Below are the code and all the weights of a small trained network. Each question names an input and a target symbol and asks about switching units off, where a switched-off unit gives its printed mean instead of its output.

import numpy as np


def w(rows, s, z=0):
    codes = np.array(rows[::2]) - 128.0
    scale = np.full(codes.shape[1], s)
    scale[-1] = z or s
    return codes * scale


def norm(h):
    return h / np.sqrt((h * h).mean(-1, keepdims=True) + 1e-5)


def f(y):
    return y / 2 * (1 + np.tanh(0.7978845608 * (y + 0.044715 * y**3)))


def softmax(a):
    e = np.exp(a - a.max(-1, keepdims=True))
    return e / e.sum(-1, keepdims=True)


def log_softmax(a):
    a = a - a.max(-1, keepdims=True)
    return a - np.log(np.exp(a).sum(-1, keepdims=True))


def net(x, mask):
    ids = ['Δαεζημπστω'.index(c) for c in x.split()]
    T = len(ids)
    res = E[ids] + P[:T]
    q, k, v = (norm(res) @ M[0].T for M in (Q, K, V))
    z = softmax(np.where(np.tri(T) > 0, q @ k.T / 3**0.5, -1e9)) @ v
    res = res + np.where(mask[0], z, O[0][:, -1]) @ O[0][:, :-1]
    y = f(norm(res) @ A[0][:, :-1].T + A[0][:, -1])
    res = res + np.where(mask[1:13], y, B[0][:, -1]) @ B[0][:, :-1]
    return log_softmax(norm(res)[-1] @ U[:, :-1].T + U[:, -1])


Q, K, V, O, A, B = {}, {}, {}, {}, {}, {}
E = w([
[101,133,56,129,140,137,113,135,127,109,84],'Δ',
[148,147,68,112,101,163,112,141,146,107,73],'α',
[113,156,165,140,144,152,79,223,80,100,124],'ε',
[84,130,57,146,186,137,105,161,119,136,89],'ζ',
[141,162,193,136,152,190,83,227,124,104,121],'η',
[137,139,77,133,180,182,142,180,135,124,90],'μ',
[152,166,109,85,62,106,29,137,133,151,112],'π',
[90,136,146,108,147,155,37,94,180,30,72],'σ',
[7,109,134,159,128,102,64,158,120,44,171],'τ',
[69,141,161,64,140,196,139,89,129,160,154],'ω',
],0.013)
P = w([
[79,127,104,158,127,137,197,68,198,139,167],'0',
[155,41,82,87,92,156,158,174,3,82,131],'1',
[137,60,107,107,111,148,105,191,47,128,95],'2',
[124,89,122,120,116,114,74,192,88,158,66],'3',
[130,110,117,113,130,106,115,153,74,131,82],'4',
[126,124,107,117,142,101,109,135,76,132,80],'5',
[112,128,102,139,148,109,78,169,113,150,71],'6',
[115,140,98,127,151,112,105,144,106,129,84],'7',
[120,153,87,123,144,115,128,121,97,112,106],'8',
[124,166,83,138,145,121,101,155,113,127,105],'9',
[122,187,71,134,139,115,92,155,126,128,117],'10',
[116,214,59,127,151,108,111,155,115,123,137],'11',
[142,243,64,114,145,120,121,151,119,110,158],'12',
],0.011)
Q[0] = w([
[185,2,160,172,99,101,140,128,105,134,84],'head 0',
[181,69,174,199,129,72,161,96,186,153,143],'head 0',
[113,85,109,175,99,148,87,175,210,122,115],'head 0',
],0.0074)
K[0] = w([
[158,36,175,43,145,123,96,143,7,140,52],'head 0',
[253,47,113,134,47,85,128,161,21,117,129],'head 0',
[99,241,87,102,119,181,197,82,75,73,187],'head 0',
],0.0054)
V[0] = w([
[106,123,173,254,189,149,144,217,116,105,175],'head 0',
[222,129,130,129,86,203,223,116,188,210,115],'head 0',
[210,105,80,251,82,72,135,174,210,19,54],'head 0',
],0.0073)
O[0] = w([
[115,238,194,204,56,136,158,131,150,118,2,119],'head 0',
[127,94,112,48,107,27,174,181,210,25,129,195],'head 0',
[188,96,42,184,80,107,48,175,152,22,102,4],'head 0',
],0.0098,0.004)
A[0] = w([
[166,91,108,130,178,156,71,142,143,134,179,148],'neuron 0',
[167,88,141,100,169,37,141,158,129,93,166,77],'neuron 1',
[131,103,101,156,107,92,130,44,188,154,148,111],'neuron 2',
[152,108,118,156,122,204,115,101,124,171,157,56],'neuron 3',
[115,120,107,76,134,95,124,190,130,75,130,189],'neuron 4',
[206,117,105,251,94,106,116,138,160,95,117,151],'neuron 5',
[100,147,180,100,154,43,182,99,178,164,134,2],'neuron 6',
[134,107,100,74,160,114,107,176,125,109,170,87],'neuron 7',
[69,176,140,82,161,152,96,173,125,130,108,132],'neuron 8',
[103,148,136,157,91,171,123,132,85,134,103,166],'neuron 9',
[103,149,109,100,98,102,147,172,179,81,92,141],'neuron 10',
[143,132,101,144,160,108,167,138,132,154,107,169],'neuron 11',
],0.013,0.0062)
B[0] = w([
[53,209,253,83,95,49,141,116,48,117,112,206],'neuron 0',
[112,226,154,116,119,76,138,212,254,229,249,165],'neuron 1',
[210,15,201,166,54,213,72,37,130,130,113,123],'neuron 2',
[44,126,56,171,179,44,126,115,70,125,120,147],'neuron 3',
[165,151,191,182,165,199,129,76,120,196,125,255],'neuron 4',
[216,193,76,155,219,121,113,222,124,62,144,202],'neuron 5',
[169,204,91,245,244,49,98,210,74,87,42,192],'neuron 6',
[163,179,48,94,149,109,89,75,141,102,15,202],'neuron 7',
[186,40,115,65,60,149,142,119,76,74,142,252],'neuron 8',
[85,124,85,47,149,113,115,137,214,133,194,190],'neuron 9',
[92,39,128,144,85,98,160,75,31,212,134,232],'neuron 10',
[99,156,144,70,137,109,88,134,125,143,116,157],'neuron 11',
],0.0079,0.0099)
U = w([
[215,131,141,116,152,172,25,62,95,52,39,56],'Δ',
[197,165,144,104,89,49,49,159,176,242,157,52],'α',
[123,178,219,150,89,222,143,174,181,140,118,126],'ε',
[184,34,59,63,107,155,119,130,205,96,201,208],'ζ',
[82,124,150,113,17,75,199,182,154,92,95,48],'η',
[190,30,145,212,88,156,148,81,81,199,165,185],'μ',
[53,92,205,3,119,163,155,39,94,218,152,252],'π',
[40,120,128,211,113,85,60,189,47,82,201,151],'σ',
[76,94,68,168,176,239,61,122,139,226,153,31],'τ',
[168,128,148,127,222,144,224,199,126,153,128,131],'ω',
],0.0054,0.0029)

Each question gives the input, a string of symbols that net reads in full, and the target symbol t.
The units are the heads (3 rows each of Q, K, V and O) and the neurons (one row each of A and B). Each row of codes is followed by its name. A weight is (code - 128) times the scale printed after its matrix; where a second scale follows, it is the last column's (O, A, B and U).
mask holds one flag per unit, heads first, then neurons. A switched-off unit (its flag False) gives its mean, the last column of its rows in O or B, instead of its output. The means were averaged over made-up inputs and are rounded, as every weight is.
A unit's drop is (log p(t) with every unit on - log p(t) with that unit switched off) / (log p(t) with every unit on - log p(t) with every unit switched off).
The circuit of an input: a set's keep is (log p(t) with only the set's units on - log p(t) with every unit switched off) / (log p(t) with every unit on - log p(t) with every unit switched off). Starting from the 12 units with the biggest drops (on a tie, the unit counted first), units are removed one at a time, each time the one whose removal leaves the highest keep (on an exact tie, the one counted first), for as long as the keep stays at least 0.8.
circuit, biggest first: the units of the circuit, biggest drop first
most important unit: the unit with the biggest drop
top k neurons: the k neurons with the biggest drops, biggest first
input ε ω η σ μ ω π ω μ, target π: most important unit => neuron 6
input μ ω ζ μ ε ω τ ζ σ ω π ω π, target π: top 2 neurons => neuron 10; neuron 5
input Δ α ω, target Δ: circuit, biggest first => head 0; neuron 7
input ω μ π ε α, target ω: top 3 neurons => neuron 6; neuron 0; neuron 10
input η ω μ η π, target η: circuit, biggest first => head 0; neuron 4
input σ ω μ μ μ α π μ, target σ: circuit, biggest first => head 0; neuron 0
input μ ω μ α σ μ τ π μ η, target μ: circuit, biggest first => neuron 10; head 0; neuron 4
input Δ σ α τ ω μ α ζ σ Δ, target Δ: circuit, biggest first => head 0; neuron 7
input ω ω α ω π, target ω: circuit, biggest first => head 0; neuron 6
input ζ ζ σ η Δ, target ζ: top 4 neurons => neuron 9; neuron 0; neuron 6; neuron 4
input τ ε α ω ω ω η ε π ζ σ, target τ: top 2 neurons => neuron 9; neuron 0
input ε ω σ, target ε: top 2 neurons => neuron 10; neuron 7
input π μ ζ ε, target π: top 3 neurons => neuron 0; neuron 5; neuron 6
input π μ μ α σ μ ω μ ω α ζ ε, target π: circuit, biggest first => neuron 6; neuron 5
input μ μ μ μ ω α ω ω ω π μ ω α, target π: top 3 neurons => neuron 10; neuron 5; neuron 6
input π ω σ μ σ η π α μ η, target π: top neuron => neuron 0
input μ μ τ ω ζ σ μ μ α μ Δ τ, target μ: circuit, biggest first => neuron 10; neuron 4; neuron 0; head 0
input ω ζ α, target ω: top 4 neurons => neuron 6; neuron 10; neuron 0; neuron 9
input Δ ζ π τ τ ω ω μ ζ, target Δ: top 3 neurons => neuron 10; neuron 7; neuron 1
input σ ω π π α α μ π, target σ: circuit, biggest first => head 0; neuron 0; neuron 4
input τ α ω α π ε Δ α ω σ π, target τ: circuit, biggest first => head 0; neuron 0
input α μ σ ω η α ω ζ σ, target α: top neuron => neuron 1
input ω ω α ε α ω ε π μ Δ σ Δ ω, target ω: top 2 neurons => neuron 6; neuron 10
